Here is a tiny trained network, its code and every weight. The questions are about switching its units off for an input and a target symbol, where a switched-off unit gives its printed mean instead of its output.

import numpy as np


def w(rows, s, z=0):
    codes = np.array(rows[::2]) - 128.0
    scale = np.full(codes.shape[1], s)
    scale[-1] = z or s
    return codes * scale


def norm(h):
    return h / np.sqrt((h * h).mean(-1, keepdims=True) + 1e-5)


def f(y):
    return np.maximum(y, 0)


def softmax(a):
    e = np.exp(a - a.max(-1, keepdims=True))
    return e / e.sum(-1, keepdims=True)


def log_softmax(a):
    a = a - a.max(-1, keepdims=True)
    return a - np.log(np.exp(a).sum(-1, keepdims=True))


def net(x, mask):
    ids = ['ΓΔΘΛΦΩαβεζηπστψ'.index(c) for c in x.split()]
    T = len(ids)
    res = E[ids] + P[:T]
    r = norm(res)
    for j in range(2):
        rows = slice(4 * j, 4 * j + 4)
        q, k, v = (r @ M[0][rows].T for M in (Q, K, V))
        z = softmax(np.where(np.tri(T) > 0, q @ k.T / 4**0.5, -1e9)) @ v
        o = O[0][rows]
        res = res + np.where(mask[j], z, o[:, -1]) @ o[:, :-1]
    y = f(norm(res) @ A[0][:, :-1].T + A[0][:, -1])
    res = res + np.where(mask[2:6], y, B[0][:, -1]) @ B[0][:, :-1]
    return log_softmax(norm(res)[-1] @ U[:, :-1].T + U[:, -1])


Q, K, V, O, A, B = {}, {}, {}, {}, {}, {}
E = w([
[188,99,143,133,123],'Γ',
[177,110,114,129,152],'Δ',
[118,66,176,141,160],'Θ',
[196,120,172,81,110],'Λ',
[93,144,161,139,107],'Φ',
[83,125,157,132,184],'Ω',
[101,201,153,131,112],'α',
[154,112,124,83,186],'β',
[157,169,144,124,97],'ε',
[195,83,137,130,136],'ζ',
[135,175,96,161,135],'η',
[109,172,121,128,185],'π',
[111,253,142,108,179],'σ',
[134,166,167,189,143],'τ',
[184,120,156,157,91],'ψ',
],0.024)
P = w([
[128,109,109,74,45],'0',
[132,158,96,181,152],'1',
[131,224,245,37,153],'2',
[181,163,105,223,125],'3',
[130,191,231,31,180],'4',
[189,151,107,221,118],'5',
[122,171,243,26,176],'6',
[149,141,111,175,108],'7',
[119,160,249,13,173],'8',
[180,133,111,196,107],'9',
],0.012)
Q[0] = w([
[95,72,99,169,86],'h0',
[83,131,8,176,76],'h0',
[54,118,21,136,171],'h0',
[63,140,182,26,118],'h0',
[138,136,82,100,70],'h1',
[189,135,211,75,189],'h1',
[148,155,186,121,148],'h1',
[163,101,85,172,146],'h1',
],0.012)
K[0] = w([
[115,98,167,194,156],'h0',
[161,168,197,189,178],'h0',
[83,164,112,140,183],'h0',
[66,68,76,79,106],'h0',
[147,113,76,214,181],'h1',
[142,107,132,87,5],'h1',
[133,160,85,112,65],'h1',
[156,142,125,114,190],'h1',
],0.012)
V[0] = w([
[140,140,69,149,6],'h0',
[64,208,190,136,195],'h0',
[142,254,38,98,194],'h0',
[213,158,32,87,129],'h0',
[129,144,180,104,104],'h1',
[119,102,127,215,191],'h1',
[104,128,66,196,139],'h1',
[92,144,76,41,140],'h1',
],0.01)
O[0] = w([
[156,54,129,81,99,228],'h0',
[79,123,95,105,164,91],'h0',
[86,162,106,9,125,215],'h0',
[133,145,158,74,96,254],'h0',
[96,161,165,80,133,195],'h1',
[157,191,94,130,98,3],'h1',
[176,159,138,166,103,47],'h1',
[113,73,144,176,100,108],'h1',
],0.013,0.0047)
A[0] = w([
[120,57,161,156,189,3],'n0',
[92,203,55,198,8,147],'n1',
[162,151,2,27,102,56],'n2',
[26,217,152,133,110,58],'n3',
],0.0094,0.0055)
B[0] = w([
[113,6,36,165,31,158],'n0',
[23,39,122,14,18,204],'n1',
[153,71,46,248,131,246],'n2',
[159,133,254,250,165,252],'n3',
],0.009,0.0039)
U = w([
[183,121,130,129,140,137],'Γ',
[178,145,172,93,83,99],'Δ',
[134,152,148,236,137,138],'Θ',
[50,99,171,141,69,110],'Λ',
[82,29,126,160,122,85],'Φ',
[163,132,64,153,189,255],'Ω',
[91,75,97,48,184,79],'α',
[71,190,170,115,61,88],'β',
[101,123,108,87,166,175],'ε',
[168,156,153,165,58,98],'ζ',
[131,147,107,9,48,89],'η',
[62,154,51,87,95,238],'π',
[60,131,124,86,187,71],'σ',
[160,232,135,100,180,111],'τ',
[182,131,138,132,129,141],'ψ',
],0.013,0.0055)

Each question gives the input, a string of symbols that net reads in full, and the target symbol t.
The units are the heads (4 rows each of Q, K, V and O) and the neurons (one row each of A and B). Each row of codes is followed by its name. A weight is (code - 128) times the scale printed after its matrix; where a second scale follows, it is the last column's (O, A, B and U).
mask holds one flag per unit, heads first, then neurons. A switched-off unit (its flag False) gives its mean, the last column of its rows in O or B, instead of its output. The means were averaged over made-up inputs and are rounded, as every weight is.
A unit's drop is (log p(t) with every unit on - log p(t) with that unit switched off) / (log p(t) with every unit on - log p(t) with every unit switched off).
The circuit of an input: a set's keep is (log p(t) with only the set's units on - log p(t) with every unit switched off) / (log p(t) with every unit on - log p(t) with every unit switched off). Starting from all 6 units, units are removed one at a time, each time the one whose removal leaves the highest keep (on an exact tie, the one counted first), for as long as the keep stays at least 0.8.
units of the circuit, in order: the units of the circuit, biggest drop first
top k neurons: the k neurons with the biggest drops, biggest first
which heads matter: for each layer, one digit per head in row order, 1 if its drop is at least 0.15 and else 0, layers parted by /
drop of u: that unit's drop, to one decimal
input τ Φ η Φ Θ τ τ Δ τ, target τ: units of the circuit, in order : (h1)
input Δ Ω η η Θ Δ τ Φ Δ, target Δ: which heads matter : 10
input ε Γ ε Θ π ζ ψ τ Δ Δ, target Ω: units of the circuit, in order : (h1, h0)
input Ω τ η π η η η η ζ, target Ω: top 2 neurons : (n1, n3)
input τ ζ α η Θ Φ ψ, target τ: units of the circuit, in order : (h1, h0, n1)
input Γ Δ Θ π σ Δ, target Ω: units of the circuit, in order : (n2, h0)
input α α η Λ α Δ τ Θ α η, target π: which heads matter : 01
input τ τ σ Δ Φ Δ Δ σ α, target τ: which heads matter : 11
input Θ η Θ Ω ψ Δ ε, target Θ: which heads matter : 10
input τ η η Θ α, target τ: which heads matter : 01
input Φ α ζ η Ω η Θ Δ Δ ε, target η: which heads matter : 00
input Θ Δ Δ τ β τ α, target Θ: which heads matter : 10
input η σ τ Θ σ, target η: drop of h0 : 1.7
input τ Φ η η σ τ Δ, target τ: drop of h1 : 0.3
input η ε Θ Δ Δ ψ ψ η π, target η: drop of h0 : 1.1
input η π τ α η Φ β, target η: units of the circuit, in order : (h0)
